Here is a tiny trained network, its code and every weight. The questions are about switching its units off for an input and a target symbol, where a switched-off unit gives its printed mean instead of its output.

import numpy as np


def w(rows, s, z=0):
    codes = np.array(rows[::2]) - 128.0
    scale = np.full(codes.shape[1], s)
    scale[-1] = z or s
    return codes * scale


def norm(h):
    return h / np.sqrt((h * h).mean(-1, keepdims=True) + 1e-5)


def f(y):
    return np.maximum(y, 0)


def softmax(a):
    e = np.exp(a - a.max(-1, keepdims=True))
    return e / e.sum(-1, keepdims=True)


def log_softmax(a):
    a = a - a.max(-1, keepdims=True)
    return a - np.log(np.exp(a).sum(-1, keepdims=True))


def net(x, mask):
    ids = ['ΘΞΠΣΦΨαβεημτω'.index(c) for c in x.split()]
    T = len(ids)
    res = E[ids] + P[:T]
    u = 0
    for l in range(2):
        r = norm(res)
        for j in range(3):
            rows = slice(2 * j, 2 * j + 2)
            q, k, v = (r @ M[l][rows].T for M in (Q, K, V))
            z = softmax(np.where(np.tri(T) > 0, q @ k.T / 2**0.5, -1e9)) @ v
            o = O[l][rows]
            res = res + np.where(mask[u + j], z, o[:, -1]) @ o[:, :-1]
        u += 3
        y = f(norm(res) @ A[l][:, :-1].T + A[l][:, -1])
        res = res + np.where(mask[u : u + 4], y, B[l][:, -1]) @ B[l][:, :-1]
        u += 4
    return log_softmax(norm(res)[-1] @ U[:, :-1].T + U[:, -1])


Q, K, V, O, A, B = {}, {}, {}, {}, {}, {}
E = w([
[121,78,133,176],'Θ',
[127,84,141,177],'Ξ',
[131,79,126,164],'Π',
[147,58,108,156],'Σ',
[96,75,177,245],'Φ',
[95,73,152,212],'Ψ',
[198,93,162,167],'α',
[221,190,125,56],'β',
[216,168,114,30],'ε',
[188,192,188,101],'η',
[173,193,208,150],'μ',
[98,72,157,3],'τ',
[19,89,190,156],'ω',
],0.013)
P = w([
[247,23,181,149],'0',
[160,140,29,185],'1',
[176,83,240,157],'2',
[135,208,61,184],'3',
[132,157,218,144],'4',
[107,255,63,174],'5',
[28,120,205,101],'6',
],0.0099)
Q[0] = w([
[140,26,212,6],'L0H0',
[57,143,58,150],'L0H0',
[123,168,75,133],'L0H1',
[162,83,99,122],'L0H1',
[29,111,214,165],'L0H2',
[177,142,73,193],'L0H2',
],0.016)
K[0] = w([
[249,22,94,204],'L0H0',
[133,213,128,145],'L0H0',
[128,112,171,107],'L0H1',
[172,113,93,90],'L0H1',
[212,20,86,153],'L0H2',
[122,192,187,167],'L0H2',
],0.015)
V[0] = w([
[180,218,179,254],'L0H0',
[75,72,168,243],'L0H0',
[106,115,44,159],'L0H1',
[39,166,92,95],'L0H1',
[127,88,115,128],'L0H2',
[200,107,174,231],'L0H2',
],0.0098)
O[0] = w([
[223,52,24,71,212],'L0H0',
[130,231,122,2,179],'L0H0',
[115,62,57,102,115],'L0H1',
[5,127,98,129,41],'L0H1',
[127,86,98,108,137],'L0H2',
[252,231,133,44,244],'L0H2',
],0.0078,0.011)
A[0] = w([
[135,39,247,100,249],'L0N0',
[99,111,95,110,37],'L0N1',
[149,88,215,32,231],'L0N2',
[115,93,54,133,69],'L0N3',
],0.016,0.0015)
B[0] = w([
[199,190,188,15,170],'L0N0',
[112,67,153,122,131],'L0N1',
[118,127,251,138,246],'L0N2',
[150,193,164,120,134],'L0N3',
],0.015,0.012)
Q[1] = w([
[151,103,202,118],'L1H0',
[69,175,131,152],'L1H0',
[243,235,8,101],'L1H1',
[195,93,159,73],'L1H1',
[184,155,219,108],'L1H2',
[139,191,122,126],'L1H2',
],0.016)
K[1] = w([
[97,163,167,119],'L1H0',
[77,93,109,146],'L1H0',
[206,141,39,250],'L1H1',
[66,118,58,96],'L1H1',
[120,175,187,55],'L1H2',
[121,206,146,134],'L1H2',
],0.017)
V[1] = w([
[105,162,178,47],'L1H0',
[185,58,173,74],'L1H0',
[220,88,192,78],'L1H1',
[174,178,85,184],'L1H1',
[51,231,179,124],'L1H2',
[140,71,170,6],'L1H2',
],0.012)
O[1] = w([
[64,93,40,156,203],'L1H0',
[23,54,121,131,222],'L1H0',
[59,146,83,164,254],'L1H1',
[76,39,121,111,158],'L1H1',
[70,223,2,164,156],'L1H2',
[5,51,208,134,235],'L1H2',
],0.0075,0.015)
A[1] = w([
[137,118,250,84,21],'L1N0',
[163,121,69,127,242],'L1N1',
[135,146,146,194,184],'L1N2',
[192,103,94,172,8],'L1N3',
],0.021,0.0016)
B[1] = w([
[161,225,253,183,253],'L1N0',
[173,143,184,102,149],'L1N1',
[109,75,219,63,135],'L1N2',
[132,202,46,178,146],'L1N3',
],0.017,0.021)
U = w([
[191,182,201,117,209],'Θ',
[31,117,192,150,145],'Ξ',
[214,192,63,144,188],'Π',
[172,150,48,208,113],'Σ',
[122,80,82,241,95],'Φ',
[140,95,112,77,50],'Ψ',
[8,193,56,76,90],'α',
[74,56,106,207,83],'β',
[162,88,119,108,32],'ε',
[142,132,88,11,89],'η',
[151,126,100,55,49],'μ',
[141,86,110,87,61],'τ',
[146,97,113,114,2],'ω',
],0.012,0.0042)

Each question gives the input, a string of symbols that net reads in full, and the target symbol t.
The units are the heads (2 rows each of Q, K, V and O) and the neurons (one row each of A and B). Each row of codes is followed by its name. A weight is (code - 128) times the scale printed after its matrix; where a second scale follows, it is the last column's (O, A, B and U).
mask holds one flag per unit, layer by layer, with each layer's heads first. A switched-off unit (its flag False) gives its mean, the last column of its rows in O or B, instead of its output. The means were averaged over made-up inputs and are rounded, as every weight is.
A unit's drop is (log p(t) with every unit on - log p(t) with that unit switched off) / (log p(t) with every unit on - log p(t) with every unit switched off).
The circuit of an input: a set's keep is (log p(t) with only the set's units on - log p(t) with every unit switched off) / (log p(t) with every unit on - log p(t) with every unit switched off). Starting from the 12 units with the biggest drops (on a tie, the unit counted first), units are removed one at a time, each time the one whose removal leaves the highest keep (on an exact tie, the one counted first), for as long as the keep stays at least 0.8.
units of the circuit, in order: the units of the circuit, biggest drop first
unit that matters most: the unit with the biggest drop
top k neurons: the k neurons with the biggest drops, biggest first
k most important neurons of layer l: the k neurons of layer l with the biggest drops, biggest first
heads that matter: for each layer, one digit per head in row order, 1 if its drop is at least 0.15 and else 0, layers parted by /
input ω ω Ψ Ψ ω α, target α: unit that matters most => L1N0
input Θ Ψ Θ Ξ, target η: units of the circuit, in order => L0N2; L1N0; L0H0
input μ Θ α ε Ξ Θ, target β: heads that matter => 100 / 000
input ω Ξ β Ψ Π Φ, target η: top 3 neurons => L1N0; L0N2; L1N1
input Ψ Ξ μ β Σ Ξ, target Φ: 2 most important neurons of layer 1 => L1N0; L1N3
input α Σ ε Θ, target β: units of the circuit, in order => L1N0; L0N2; L0H0
input μ Σ Σ Σ ε β, target β: units of the circuit, in order => L0H2; L0H0; L1N0; L0N2
input Σ β Σ μ, target Π: units of the circuit, in order => L0H0; L0N2; L1N3; L1N0
input Ψ Θ Ψ η, target Σ: units of the circuit, in order => L0N2; L0H0; L1N0; L1N3
input β Ξ Ξ Ψ Ψ τ, target Ξ: units of the circuit, in order => L0H2; L1N0
input ε μ Π η Ξ Π, target Σ: top 4 neurons => L0N2; L1N0; L1N3; L0N0
input ε Σ Π β, target Φ: units of the circuit, in order => L0H0; L0N2; L1N0; L0H2
input ω β η Φ α τ, target Ξ: heads that matter => 011 / 000
input Θ ε Ψ Π μ η, target Π: top 4 neurons => L0N2; L1N0; L1N1; L1N3
input Ψ β Φ ε Φ ε, target β: units of the circuit, in order => L0H0; L0H2; L1N0; L0N2
input Ξ τ Ψ Π μ Θ, target Π: unit that matters most => L0N2
input Ψ ω Ξ Θ, target α: heads that matter => 100 / 000
input Π Θ μ Ξ Π Ψ, target η: units of the circuit, in order => L1N0; L0N2; L0H0
input Ψ Π η β Ψ Π, target Φ: top 3 neurons => L0N2; L1N0; L1N3
input μ Π Ψ ω Ξ β, target α: unit that matters most => L1N0
input Ψ α μ μ τ Ψ, target Ξ: units of the circuit, in order => L0H0; L1N0; L1N2; L0N2
input μ Ξ μ μ Σ ε, target Π: top 2 neurons => L0N2; L1N0
